Below are the code and all the weights of a small trained network. Each question names an input and a class and asks about switching units off, where a switched-off unit gives its printed mean instead of its output.

import numpy as np


def w(rows, s, z=0):
    codes = np.array(rows[::2]) - 128.0
    scale = np.full(codes.shape[1], s)
    scale[-1] = z or s
    return codes * scale


def f(y):
    return np.maximum(y, 0)


def log_softmax(a):
    a = a - a.max(-1, keepdims=True)
    return a - np.log(np.exp(a).sum(-1, keepdims=True))


def net(x, mask):
    res = np.array(x, float).reshape(1, 7) / 4 @ E
    y = f(res @ A[0][:, :-1].T + A[0][:, -1])
    res = res + np.where(mask, y, B[0][:, -1]) @ B[0][:, :-1]
    return log_softmax(res[-1] @ U[:, :-1].T + U[:, -1])


A, B = {}, {}
E = w([
[112,75,84,2],'x0',
[30,66,180,152],'x1',
[200,33,106,183],'x2',
[128,129,130,125],'x3',
[78,140,35,173],'x4',
[129,128,127,131],'x5',
[129,127,129,129],'x6',
],0.0077)
A[0] = w([
[91,187,152,85,131],'n0',
[125,72,90,1,61],'n1',
[84,193,132,97,110],'n2',
[138,170,160,197,60],'n3',
[171,62,99,148,40],'n4',
[69,105,151,135,58],'n5',
[143,165,157,181,113],'n6',
[74,74,154,129,85],'n7',
[187,177,90,116,45],'n8',
[79,133,53,159,191],'n9',
[85,201,156,106,112],'n10',
[141,169,186,193,110],'n11',
[153,191,168,214,3],'n12',
[70,73,150,135,44],'n13',
[162,66,113,149,35],'n14',
[82,199,140,99,105],'n15',
[93,144,57,155,164],'n16',
[68,129,65,173,193],'n17',
[197,169,86,107,126],'n18',
[182,174,82,117,48],'n19',
[187,166,102,128,132],'n20',
[149,119,233,123,209],'n21',
[183,153,90,90,107],'n22',
[65,66,156,142,120],'n23',
[113,193,127,101,97],'n24',
[161,85,116,151,10],'n25',
[80,186,131,103,136],'n26',
[153,101,191,85,193],'n27',
],0.0093,0.0025)
B[0] = w([
[171,72,102,182,226],'n0',
[26,85,42,123,255],'n1',
[184,62,130,185,224],'n2',
[63,108,52,101,224],'n3',
[191,52,137,212,177],'n4',
[123,150,184,152,184],'n5',
[57,111,56,94,217],'n6',
[103,175,215,169,196],'n7',
[71,163,219,185,192],'n8',
[216,209,130,46,236],'n9',
[207,47,105,214,233],'n10',
[55,107,31,72,242],'n11',
[53,97,55,101,245],'n12',
[103,164,201,162,190],'n13',
[187,71,136,175,169],'n14',
[195,57,125,200,230],'n15',
[204,192,127,62,220],'n16',
[204,208,128,42,244],'n17',
[62,163,201,171,214],'n18',
[65,175,255,200,191],'n19',
[71,145,190,156,204],'n20',
[210,217,87,19,237],'n21',
[53,147,183,151,192],'n22',
[113,186,231,161,217],'n23',
[163,77,153,192,200],'n24',
[166,68,121,175,156],'n25',
[191,62,118,189,227],'n26',
[166,183,76,42,214],'n27',
],0.006,0.0049)
U = w([
[229,15,129,207,86],'0',
[49,183,254,164,88],'1',
[6,86,17,86,113],'2',
[151,141,130,106,253],'3',
[237,212,113,37,83],'4',
],0.0094,0.0061)

Each question gives the input, the list of numbers given to net, and the class t.
The units are the neurons (one row each of A and B). Each row of codes is followed by its name. A weight is (code - 128) times the scale printed after its matrix; where a second scale follows, it is the last column's (A, B and U).
mask holds one flag per neuron, in row order. A switched-off neuron (its flag False) gives its mean, the last column of its row in B, instead of its output. The means were averaged over made-up inputs and are rounded, as every weight is.
A unit's drop is (log p(t) with every unit on - log p(t) with that unit switched off) / (log p(t) with every unit on - log p(t) with every unit switched off).
The circuit of an input: a set's keep is (log p(t) with only the set's units on - log p(t) with every unit switched off) / (log p(t) with every unit on - log p(t) with every unit switched off). Starting from the 12 units with the biggest drops (on a tie, the unit counted first), units are removed one at a time, each time the one whose removal leaves the highest keep (on an exact tie, the one counted first), for as long as the keep stays at least 0.8.
units of the circuit, in order: the units of the circuit, biggest drop first
most important unit: the unit with the biggest drop
k most important neurons: the k neurons with the biggest drops, biggest first
drop of u: that unit's drop, to one decimal
input [7,7,5,-5,-4,7,-6], class 1: units of the circuit, in order	(n23; n7)
input [-3,2,0,-4,-6,8,-4], class 4: units of the circuit, in order	(n21; n27)
input [0,5,-6,-6,-8,-1,0], class 4: units of the circuit, in order	(n21)
input [2,-2,-1,1,4,-5,-3], class 4: units of the circuit, in order	(n9; n16; n12)
input [5,2,-7,5,8,0,-3], class 4: units of the circuit, in order	(n9; n17)
input [-5,-1,-3,3,-7,-3,2], class 4: 2 most important neurons	(n21; n1)
input [-6,-7,-6,-3,1,7,1], class 1: 3 most important neurons	(n19; n8; n18)
input [5,7,5,5,-2,3,6], class 1: 2 most important neurons	(n23; n7)
input [4,6,1,-7,-4,-2,4], class 1: 3 most important neurons	(n23; n7; n13)
input [-2,5,-4,-4,-7,8,-4], class 4: 2 most important neurons	(n21; n27)
input [-2,3,-4,-5,6,8,0], class 4: 2 most important neurons	(n17; n9)
input [-4,6,0,-7,-8,2,-4], class 4: 2 most important neurons	(n21; n27)
input [-4,2,-3,-3,-6,4,0], class 4: 2 most important neurons	(n21; n1)
input [-7,6,4,-6,1,1,-5], class 2: most important unit	n11
input [2,4,-8,-8,-2,2,-1], class 0: drop of n4	0.0
input [-7,5,-4,2,6,8,-7], class 2: drop of n19	0.1
input [-3,-3,2,7,1,0,-2], class 1: drop of n1	0.2
